Below is a small trained network, with its code and all its weights. Each question gives an input and a class and asks what happens when units are switched off, that is, made to give their printed mean instead of their output.

import numpy as np


def w(rows, s, z=0):
    codes = np.array(rows[::2]) - 128.0
    scale = np.full(codes.shape[1], s)
    scale[-1] = z or s
    return codes * scale


def f(y):
    return y / 2 * (1 + np.tanh(0.7978845608 * (y + 0.044715 * y**3)))


def log_softmax(a):
    a = a - a.max(-1, keepdims=True)
    return a - np.log(np.exp(a).sum(-1, keepdims=True))


def net(x, mask):
    res = np.array(x, float).reshape(1, 7) / 4 @ E
    y = f(res @ A[0][:, :-1].T + A[0][:, -1])
    res = res + np.where(mask, y, B[0][:, -1]) @ B[0][:, :-1]
    return log_softmax(res[-1] @ U[:, :-1].T + U[:, -1])


A, B = {}, {}
E = w([
[123,126,143,112,117,136,136,123],'x0',
[134,145,39,65,95,170,56,140],'x1',
[222,119,91,79,120,61,161,114],'x2',
[127,1,102,138,115,170,161,180],'x3',
[32,117,97,116,76,23,131,164],'x4',
[129,146,69,188,70,125,153,64],'x5',
[130,128,128,132,124,129,127,133],'x6',
],0.0083)
A[0] = w([
[116,41,106,124,126,136,142,116,69],'N0',
[127,182,84,173,69,131,173,66,164],'N1',
[90,214,148,119,148,99,79,69,33],'N2',
[124,144,196,8,177,92,83,190,176],'N3',
[136,128,117,163,40,137,144,81,90],'N4',
[135,140,102,84,93,156,87,152,34],'N5',
[89,159,173,179,132,149,31,110,191],'N6',
[18,148,144,175,121,173,144,137,71],'N7',
[82,112,113,156,101,205,143,186,188],'N8',
[130,47,96,136,148,153,143,126,4],'N9',
[126,151,55,60,120,153,30,155,31],'N10',
[154,117,138,137,162,192,127,66,20],'N11',
[132,135,211,163,149,85,164,150,85],'N12',
[170,144,149,144,165,171,153,103,113],'N13',
[72,138,111,109,99,77,171,158,34],'N14',
[167,136,107,165,169,165,135,128,96],'N15',
[174,133,144,149,134,165,111,124,15],'N16',
[150,192,156,127,130,98,93,124,83],'N17',
[114,120,160,176,176,90,179,110,2],'N18',
[149,114,174,149,150,92,162,119,59],'N19',
[67,119,128,179,103,46,96,161,66],'N20',
[126,169,151,99,159,103,106,52,56],'N21',
[191,83,126,86,96,2,149,91,109],'N22',
],0.011,0.007)
B[0] = w([
[221,174,244,139,60,45,126,224,162],'N0',
[137,34,129,135,204,154,121,111,217],'N1',
[169,112,227,176,97,66,123,214,185],'N2',
[91,48,103,163,196,130,94,111,255],'N3',
[72,15,140,193,211,180,79,205,163],'N4',
[59,150,112,181,94,210,158,116,143],'N5',
[189,132,107,91,170,97,180,94,221],'N6',
[203,170,50,68,181,182,126,160,189],'N7',
[147,146,111,105,151,50,171,146,214],'N8',
[192,134,233,175,96,110,100,195,144],'N9',
[109,159,108,196,68,233,216,94,191],'N10',
[67,163,156,84,61,150,46,131,151],'N11',
[99,142,96,193,105,206,178,81,183],'N12',
[65,165,143,75,117,105,19,38,176],'N13',
[11,143,207,99,77,116,20,92,164],'N14',
[108,153,179,45,80,132,74,89,151],'N15',
[64,157,185,102,108,199,58,139,132],'N16',
[192,127,160,169,104,78,119,227,167],'N17',
[66,184,69,168,46,244,170,184,148],'N18',
[86,179,1,170,107,207,172,177,150],'N19',
[98,183,139,43,100,146,47,88,191],'N20',
[143,152,190,161,125,101,149,220,163],'N21',
[177,187,97,69,176,178,116,117,236],'N22',
],0.0082,0.0089)
U = w([
[57,161,172,48,48,132,5,52,84],'0',
[100,161,88,235,43,239,207,105,77],'1',
[208,120,212,171,82,66,122,223,89],'2',
[140,104,122,115,152,99,149,58,250],'3',
[143,106,118,112,150,95,141,54,241],'4',
[104,16,123,185,255,170,58,127,49],'5',
[230,179,77,20,205,149,147,99,57],'6',
],0.0089,0.016)

Each question gives the input, the list of numbers given to net, and the class t.
The units are the neurons (one row each of A and B). Each row of codes is followed by its name. A weight is (code - 128) times the scale printed after its matrix; where a second scale follows, it is the last column's (A, B and U).
mask holds one flag per neuron, in row order. A switched-off neuron (its flag False) gives its mean, the last column of its row in B, instead of its output. The means were averaged over made-up inputs and are rounded, as every weight is.
A unit's drop is (log p(t) with every unit on - log p(t) with that unit switched off) / (log p(t) with every unit on - log p(t) with every unit switched off).
The circuit of an input: a set's keep is (log p(t) with only the set's units on - log p(t) with every unit switched off) / (log p(t) with every unit on - log p(t) with every unit switched off). Starting from the 12 units with the biggest drops (on a tie, the unit counted first), units are removed one at a time, each time the one whose removal leaves the highest keep (on an exact tie, the one counted first), for as long as the keep stays at least 0.8.
units of the circuit, in order: the units of the circuit, biggest drop first
unit that matters most: the unit with the biggest drop
top k neurons: the k neurons with the biggest drops, biggest first
drop when u is switched off: that unit's drop, to one decimal
input [-3,1,-5,-4,-6,7,-2], class 5: units of the circuit, in order	[N1]
input [2,-7,-5,8,7,0,0], class 2: top 2 neurons	[N0, N8]
input [5,-5,-7,-1,-1,-5,-2], class 6: top 2 neurons	[N7, N6]
input [-2,2,4,3,-1,-6,-5], class 5: top 2 neurons	[N3, N6]
input [4,5,-6,4,2,-1,-4], class 6: units of the circuit, in order	[N7, N8]
input [3,-7,-7,-1,-3,-2,-3], class 1: top 4 neurons	[N12, N18, N22, N19]
input [-3,5,3,3,6,-2,4], class 0: units of the circuit, in order	[N14, N6]
input [3,-1,-3,5,-1,1,1], class 2: top 3 neurons	[N0, N3, N22]
input [1,8,1,-5,7,-2,-1], class 1: top 3 neurons	[N10, N5, N13]
input [2,-2,-4,2,-2,-3,2], class 6: units of the circuit, in order	[N14, N4]
input [0,5,-7,2,-7,-5,-2], class 0: top 4 neurons	[N11, N13, N15, N16]
input [4,5,-1,7,0,1,3], class 2: units of the circuit, in order	[N0, N9]
input [8,-6,-6,6,3,-6,2], class 4: top 3 neurons	[N8, N10, N4]
input [-5,6,7,4,8,0,8], class 0: units of the circuit, in order	[N14]
input [0,-2,-4,-3,0,7,1], class 5: units of the circuit, in order	[N4, N1]
input [0,4,1,-7,4,6,-2], class 2: top 4 neurons	[N2, N3, N17, N21]
input [4,-8,-4,-8,-1,-7,7], class 1: top 2 neurons	[N12, N18]
input [-4,0,3,-4,-7,2,4], class 0: units of the circuit, in order	[N13, N11]
input [-3,7,-7,-6,1,3,-1], class 1: drop when N22 is switched off	0.2
input [-5,8,-6,-8,-5,2,-1], class 1: unit that matters most	N10
